Here is a tiny trained network, its code and every weight. The questions are about switching its units off for an input and a class, where a switched-off unit gives its printed mean instead of its output.

import numpy as np


def w(rows, s, z=0):
    codes = np.array(rows[::2]) - 128.0
    scale = np.full(codes.shape[1], s)
    scale[-1] = z or s
    return codes * scale


def norm(h):
    return h / np.sqrt((h * h).mean(-1, keepdims=True) + 1e-5)


def f(y):
    return np.maximum(y, 0)


def log_softmax(a):
    a = a - a.max(-1, keepdims=True)
    return a - np.log(np.exp(a).sum(-1, keepdims=True))


def net(x, mask):
    res = np.array(x, float).reshape(1, 2) / 4 @ E
    u = 0
    for l in range(2):
        y = f(norm(res) @ A[l][:, :-1].T + A[l][:, -1])
        res = res + np.where(mask[u : u + 7], y, B[l][:, -1]) @ B[l][:, :-1]
        u += 7
    return log_softmax(norm(res)[-1] @ U[:, :-1].T + U[:, -1])


A, B = {}, {}
E = w([
[211,88,43,78,88,77,254,220,157,159,156],'x0',
[153,164,71,116,46,98,6,144,144,34,201],'x1',
],0.0074)
A[0] = w([
[82,111,254,157,145,206,100,64,98,143,85,100],'L0N0',
[127,147,107,152,129,128,126,107,79,87,115,142],'L0N1',
[72,147,151,158,131,240,157,65,62,118,91,110],'L0N2',
[149,116,112,127,76,70,164,156,111,164,158,56],'L0N3',
[143,119,128,137,128,100,103,114,153,67,157,104],'L0N4',
[126,136,160,140,139,98,95,158,113,110,156,60],'L0N5',
[128,78,75,136,178,112,110,95,117,122,143,2],'L0N6',
],0.0097,0.00091)
B[0] = w([
[59,37,148,177,174,169,185,175,173,97,118,247],'L0N0',
[143,165,116,104,146,174,153,137,90,145,126,150],'L0N1',
[67,187,200,217,95,165,2,45,114,57,146,211],'L0N2',
[109,122,144,120,222,160,171,162,161,131,91,192],'L0N3',
[159,128,178,176,112,158,115,72,24,128,93,172],'L0N4',
[84,123,47,114,130,124,112,105,81,120,101,152],'L0N5',
[131,128,133,99,129,145,139,159,166,144,161,128],'L0N6',
],0.0088,0.013)
A[1] = w([
[140,129,199,221,150,116,173,69,81,143,101,227],'L1N0',
[140,95,125,54,148,138,193,151,184,168,161,93],'L1N1',
[143,113,120,111,41,138,87,47,67,172,159,75],'L1N2',
[131,83,143,177,163,126,144,113,93,177,116,250],'L1N3',
[123,164,94,86,129,204,117,102,123,113,155,190],'L1N4',
[71,125,254,205,176,109,86,136,142,61,116,136],'L1N5',
[169,135,91,128,114,94,123,161,137,71,140,183],'L1N6',
],0.0098,0.0017)
B[1] = w([
[89,138,124,150,122,130,44,141,151,111,111,202],'L1N0',
[168,136,133,116,129,99,127,103,129,130,137,182],'L1N1',
[165,146,107,11,108,105,201,134,166,190,84,152],'L1N2',
[112,127,112,124,72,146,111,131,85,95,182,176],'L1N3',
[126,142,107,157,172,122,137,128,180,116,161,147],'L1N4',
[122,81,183,161,141,123,182,182,112,156,165,248],'L1N5',
[40,122,168,172,113,157,89,104,108,147,119,152],'L1N6',
],0.012,0.017)
U = w([
[138,186,77,167,161,70,108,32,229,79,173,65],'0',
[249,80,133,80,186,54,194,184,109,143,152,142],'1',
[180,85,100,148,92,110,108,62,185,93,110,11],'2',
[50,93,172,221,125,171,78,160,82,118,155,154],'3',
[183,111,120,154,91,117,112,59,192,108,117,5],'4',
[133,193,72,24,83,132,88,107,105,175,74,140],'5',
],0.016,0.013)

Each question gives the input, the list of numbers given to net, and the class t.
The units are the neurons (one row each of A and B). Each row of codes is followed by its name. A weight is (code - 128) times the scale printed after its matrix; where a second scale follows, it is the last column's (A, B and U).
mask holds one flag per neuron, layer by layer. A switched-off neuron (its flag False) gives its mean, the last column of its row in B, instead of its output. The means were averaged over made-up inputs and are rounded, as every weight is.
A unit's drop is (log p(t) with every unit on - log p(t) with that unit switched off) / (log p(t) with every unit on - log p(t) with every unit switched off).
The circuit of an input: a set's keep is (log p(t) with only the set's units on - log p(t) with every unit switched off) / (log p(t) with every unit on - log p(t) with every unit switched off). Starting from the 12 units with the biggest drops (on a tie, the unit counted first), units are removed one at a time, each time the one whose removal leaves the highest keep (on an exact tie, the one counted first), for as long as the keep stays at least 0.8.
circuit, biggest first: the units of the circuit, biggest drop first
top k neurons: the k neurons with the biggest drops, biggest first
drop of u: that unit's drop, to one decimal
input [5,-8], class 1: circuit, biggest first => (L0N2)
input [2,-3], class 1: circuit, biggest first => (L0N2 L0N0)
input [0,8], class 5: top 3 neurons => (L0N0 L1N2 L1N5)
input [2,6], class 5: top 2 neurons => (L0N0 L0N4)
input [7,4], class 1: top 2 neurons => (L0N2 L0N3)
input [0,5], class 5: top 3 neurons => (L0N0 L1N2 L1N5)
input [-1,4], class 5: top 2 neurons => (L0N0 L1N2)
input [-4,7], class 5: top 3 neurons => (L0N0 L1N2 L0N2)
input [4,3], class 1: top 3 neurons => (L0N3 L0N2 L1N0)
input [4,1], class 1: drop of L0N2 => 0.1
input [7,-8], class 1: drop of L1N0 => 0.0
input [5,-5], class 1: drop of L0N2 => 2.1
input [0,0], class 0: drop of L1N5 => 0.5
input [1,5], class 5: top neuron => (L0N0)
